Here is a tiny trained network, its code and every weight. The questions are about switching its units off for an input and a class, where a switched-off unit gives its printed mean instead of its output.

import numpy as np


def w(rows, s, z=0):
    codes = np.array(rows[::2]) - 128.0
    scale = np.full(codes.shape[1], s)
    scale[-1] = z or s
    return codes * scale


def f(y):
    return np.maximum(y, 0)


def log_softmax(a):
    a = a - a.max(-1, keepdims=True)
    return a - np.log(np.exp(a).sum(-1, keepdims=True))


def net(x, mask):
    res = np.array(x, float).reshape(1, 8) / 4 @ E
    y = f(res @ A[0][:, :-1].T + A[0][:, -1])
    res = res + np.where(mask, y, B[0][:, -1]) @ B[0][:, :-1]
    return log_softmax(res[-1] @ U[:, :-1].T + U[:, -1])


A, B = {}, {}
E = w([
[119,137,196,95,205,88,83,166,191,172,98],'x0',
[171,141,132,172,175,114,128,135,64,116,37],'x1',
[174,43,175,169,106,105,91,56,114,148,143],'x2',
[87,124,176,81,61,228,104,120,81,169,79],'x3',
[46,165,178,175,93,91,74,168,103,87,147],'x4',
[117,124,122,137,121,119,135,140,136,132,118],'x5',
[146,136,125,104,153,135,106,110,101,130,158],'x6',
[88,188,80,137,137,118,93,9,168,142,96],'x7',
],0.012)
A[0] = w([
[199,148,110,180,143,91,97,143,39,103,23,148],'neuron 1',
[217,108,157,143,111,94,154,243,97,133,193,94],'neuron 2',
[163,94,96,197,198,120,131,158,175,103,193,15],'neuron 3',
[61,189,98,92,176,154,184,106,151,70,105,138],'neuron 4',
[120,215,62,169,87,172,138,29,117,49,120,154],'neuron 5',
[78,183,159,114,107,95,101,155,86,61,153,82],'neuron 6',
[174,1,177,132,117,101,151,118,104,135,153,209],'neuron 7',
[169,154,95,182,55,157,172,123,99,46,177,120],'neuron 8',
[33,138,151,173,149,114,73,104,110,43,139,44],'neuron 9',
[147,147,214,123,170,95,102,143,200,149,109,85],'neuron 10',
[135,126,171,134,144,98,164,121,116,118,73,87],'neuron 11',
[156,135,151,146,171,109,171,140,20,116,54,120],'neuron 12',
[104,152,157,70,52,156,118,109,101,158,63,56],'neuron 13',
[212,60,200,188,72,103,94,141,124,181,176,95],'neuron 14',
[121,80,72,197,94,175,152,160,38,115,192,96],'neuron 15',
[136,158,136,162,164,64,150,132,130,75,177,6],'neuron 16',
[110,115,168,70,104,117,95,125,156,151,52,79],'neuron 17',
[212,66,47,40,133,149,235,116,207,203,61,97],'neuron 18',
[124,170,78,172,160,88,135,76,195,109,164,120],'neuron 19',
[167,88,82,137,150,66,127,169,124,99,144,98],'neuron 20',
[128,92,127,153,130,144,85,177,123,90,136,117],'neuron 21',
[101,129,126,176,120,121,74,18,178,162,113,119],'neuron 22',
[121,116,103,109,121,131,154,183,91,119,148,66],'neuron 23',
[122,68,167,106,95,143,165,148,180,139,230,145],'neuron 24',
[100,98,96,73,81,111,141,142,155,159,212,136],'neuron 25',
[114,137,200,99,139,96,72,134,204,152,117,81],'neuron 26',
[184,102,92,90,170,182,208,60,132,181,112,136],'neuron 27',
[97,116,151,76,86,133,155,119,216,154,191,118],'neuron 28',
[74,99,162,64,89,190,98,167,25,196,136,73],'neuron 29',
[78,181,177,179,60,81,49,170,82,79,145,67],'neuron 30',
[68,122,130,121,97,150,141,83,182,120,229,106],'neuron 31',
[139,121,53,175,153,71,129,101,180,138,124,94],'neuron 32',
[104,152,167,168,107,102,106,116,131,114,147,130],'neuron 33',
[136,211,114,72,159,152,173,240,108,92,126,204],'neuron 34',
[143,81,180,151,103,45,101,61,76,135,109,174],'neuron 35',
[105,179,109,122,159,90,64,110,168,195,97,192],'neuron 36',
[133,97,76,164,75,132,159,117,40,115,152,136],'neuron 37',
[158,105,199,90,204,125,66,207,151,144,138,118],'neuron 38',
[158,89,132,122,157,101,152,162,133,57,162,78],'neuron 39',
[158,35,197,123,118,163,189,241,84,105,164,47],'neuron 40',
[146,167,149,216,168,109,189,144,143,109,209,7],'neuron 41',
[134,114,139,96,91,193,123,121,102,179,60,61],'neuron 42',
],0.0092,0.0027)
B[0] = w([
[121,110,37,126,181,154,96,137,184,59,56,214],'neuron 1',
[37,169,111,96,169,155,106,121,73,189,128,240],'neuron 2',
[107,86,155,185,105,156,140,76,144,93,176,195],'neuron 3',
[88,72,55,86,54,70,145,84,73,84,170,192],'neuron 4',
[95,105,119,78,141,62,174,124,165,215,99,230],'neuron 5',
[212,151,131,131,115,112,67,170,91,85,158,190],'neuron 6',
[82,134,116,85,59,113,149,168,79,96,166,222],'neuron 7',
[162,59,178,130,171,101,159,178,181,178,146,215],'neuron 8',
[174,168,158,164,140,141,67,178,87,184,131,189],'neuron 9',
[156,57,136,133,152,57,218,116,194,147,136,188],'neuron 10',
[136,83,137,109,165,123,81,147,135,120,113,156],'neuron 11',
[151,101,60,126,185,199,108,154,137,47,33,203],'neuron 12',
[103,128,225,201,143,143,142,49,183,105,170,198],'neuron 13',
[90,96,90,94,58,111,151,85,82,59,191,214],'neuron 14',
[159,69,144,111,119,76,200,116,191,218,52,214],'neuron 15',
[148,124,201,181,107,195,137,41,161,128,172,180],'neuron 16',
[136,113,150,117,119,145,184,63,153,145,134,174],'neuron 17',
[229,208,208,149,107,81,21,224,63,111,216,248],'neuron 18',
[73,171,147,160,153,177,141,85,158,152,133,202],'neuron 19',
[129,166,144,198,129,206,160,66,129,101,147,189],'neuron 20',
[99,175,96,123,125,113,95,165,120,154,152,163],'neuron 21',
[4,178,72,66,65,100,123,176,65,153,122,213],'neuron 22',
[102,144,127,135,87,125,158,142,104,153,116,173],'neuron 23',
[102,124,36,101,179,166,86,166,157,67,29,207],'neuron 24',
[182,87,105,134,177,164,128,154,142,63,69,195],'neuron 25',
[181,73,124,114,149,113,150,143,163,155,134,187],'neuron 26',
[149,174,151,151,131,112,67,188,101,159,139,220],'neuron 27',
[147,129,87,170,160,116,79,121,141,65,39,195],'neuron 28',
[96,127,230,198,158,171,166,73,186,103,174,229],'neuron 29',
[204,199,173,164,133,115,59,206,96,112,157,219],'neuron 30',
[142,67,80,127,177,154,94,143,141,97,30,201],'neuron 31',
[97,168,134,166,122,169,113,62,135,140,186,191],'neuron 32',
[181,194,130,105,78,89,39,216,99,135,174,168],'neuron 33',
[84,40,66,55,2,131,182,92,62,63,234,235],'neuron 34',
[89,99,75,92,77,95,169,124,90,56,172,207],'neuron 35',
[100,106,110,88,112,111,180,132,130,190,70,190],'neuron 36',
[181,78,149,141,145,83,190,171,180,173,110,207],'neuron 37',
[165,76,150,113,159,54,187,127,165,182,92,212],'neuron 38',
[62,218,213,129,174,184,122,115,167,207,132,186],'neuron 39',
[45,200,88,92,163,163,135,182,98,234,101,254],'neuron 40',
[141,131,191,166,153,136,140,64,160,101,171,184],'neuron 41',
[100,149,206,179,110,212,109,77,166,97,172,195],'neuron 42',
],0.0067,0.015)
U = w([
[55,140,221,216,160,224,171,52,147,132,170,57],'0',
[205,176,179,143,122,101,77,193,64,149,162,194],'1',
[2,167,126,86,152,146,166,129,98,225,100,254],'2',
[165,38,165,113,153,64,239,139,158,213,107,57],'3',
[67,72,101,71,35,110,199,115,58,40,185,77],'4',
[115,87,80,137,221,194,107,137,135,39,26,101],'5',
],0.0095,0.0043)

Each question gives the input, the list of numbers given to net, and the class t.
The units are the neurons (one row each of A and B). Each row of codes is followed by its name. A weight is (code - 128) times the scale printed after its matrix; where a second scale follows, it is the last column's (A, B and U).
mask holds one flag per neuron, in row order. A switched-off neuron (its flag False) gives its mean, the last column of its row in B, instead of its output. The means were averaged over made-up inputs and are rounded, as every weight is.
A unit's drop is (log p(t) with every unit on - log p(t) with that unit switched off) / (log p(t) with every unit on - log p(t) with every unit switched off).
The circuit of an input: a set's keep is (log p(t) with only the set's units on - log p(t) with every unit switched off) / (log p(t) with every unit on - log p(t) with every unit switched off). Starting from the 12 units with the biggest drops (on a tie, the unit counted first), units are removed one at a time, each time the one whose removal leaves the highest keep (on an exact tie, the one counted first), for as long as the keep stays at least 0.8.
circuit, biggest first: the units of the circuit, biggest drop first
unit that matters most: the unit with the biggest drop
k most important neurons: the k neurons with the biggest drops, biggest first
drop of u: that unit's drop, to one decimal
input [3,4,3,-5,-5,-7,-7,6], class 2: unit that matters most => neuron 22
input [-8,-4,3,4,2,3,1,-7], class 3: 3 most important neurons => neuron 15; neuron 37; neuron 8
input [-1,-6,3,-1,4,4,5,5], class 5: circuit, biggest first => neuron 31; neuron 28
input [-4,-5,-4,-8,8,-2,0,2], class 0: 4 most important neurons => neuron 16; neuron 19; neuron 18; neuron 41
input [-1,-2,-8,-6,4,3,-2,2], class 4: 3 most important neurons => neuron 34; neuron 4; neuron 29
input [6,-4,8,-7,0,-7,8,3], class 4: 4 most important neurons => neuron 35; neuron 22; neuron 14; neuron 29
input [5,-7,0,4,6,-2,-8,-6], class 5: circuit, biggest first => neuron 24; neuron 28
input [-8,-1,8,7,6,5,-4,-6], class 3: 2 most important neurons => neuron 15; neuron 37
input [5,-6,5,5,-5,1,0,4], class 5: circuit, biggest first => neuron 28; neuron 31
input [-6,-1,-7,-1,-7,7,-2,-2], class 1: 2 most important neurons => neuron 18; neuron 27
input [-8,0,3,0,-7,-6,-2,3], class 3: 3 most important neurons => neuron 5; neuron 37; neuron 15
input [5,8,2,5,6,0,5,0], class 5: 2 most important neurons => neuron 1; neuron 12
input [5,7,5,5,5,4,3,0], class 5: 4 most important neurons => neuron 1; neuron 12; neuron 18; neuron 34
input [6,1,5,0,5,-5,-8,3], class 3: circuit, biggest first => neuron 10
input [2,6,6,7,6,8,6,-6], class 0: 2 most important neurons => neuron 29; neuron 34
input [-8,-7,-6,-4,6,0,-4,-6], class 3: 2 most important neurons => neuron 15; neuron 8
input [7,-2,8,4,2,-1,6,-2], class 4: 2 most important neurons => neuron 14; neuron 35
input [6,-6,-7,7,4,-3,-4,-7], class 0: 2 most important neurons => neuron 29; neuron 13
input [4,-6,7,-3,-8,6,8,4], class 1: 3 most important neurons => neuron 18; neuron 27; neuron 34
input [4,6,1,-8,5,2,8,-8], class 0: unit that matters most => neuron 16
input [-8,-6,7,-1,-5,-5,2,4], class 3: drop of neuron 4 => 0.0
input [-2,6,1,3,-8,4,-5,5], class 1: drop of neuron 18 => 1.0
input [3,3,-8,-5,5,2,4,3], class 4: drop of neuron 4 => 0.1
input [4,3,-6,-6,-8,-6,0,-1], class 1: drop of neuron 18 => 2.1
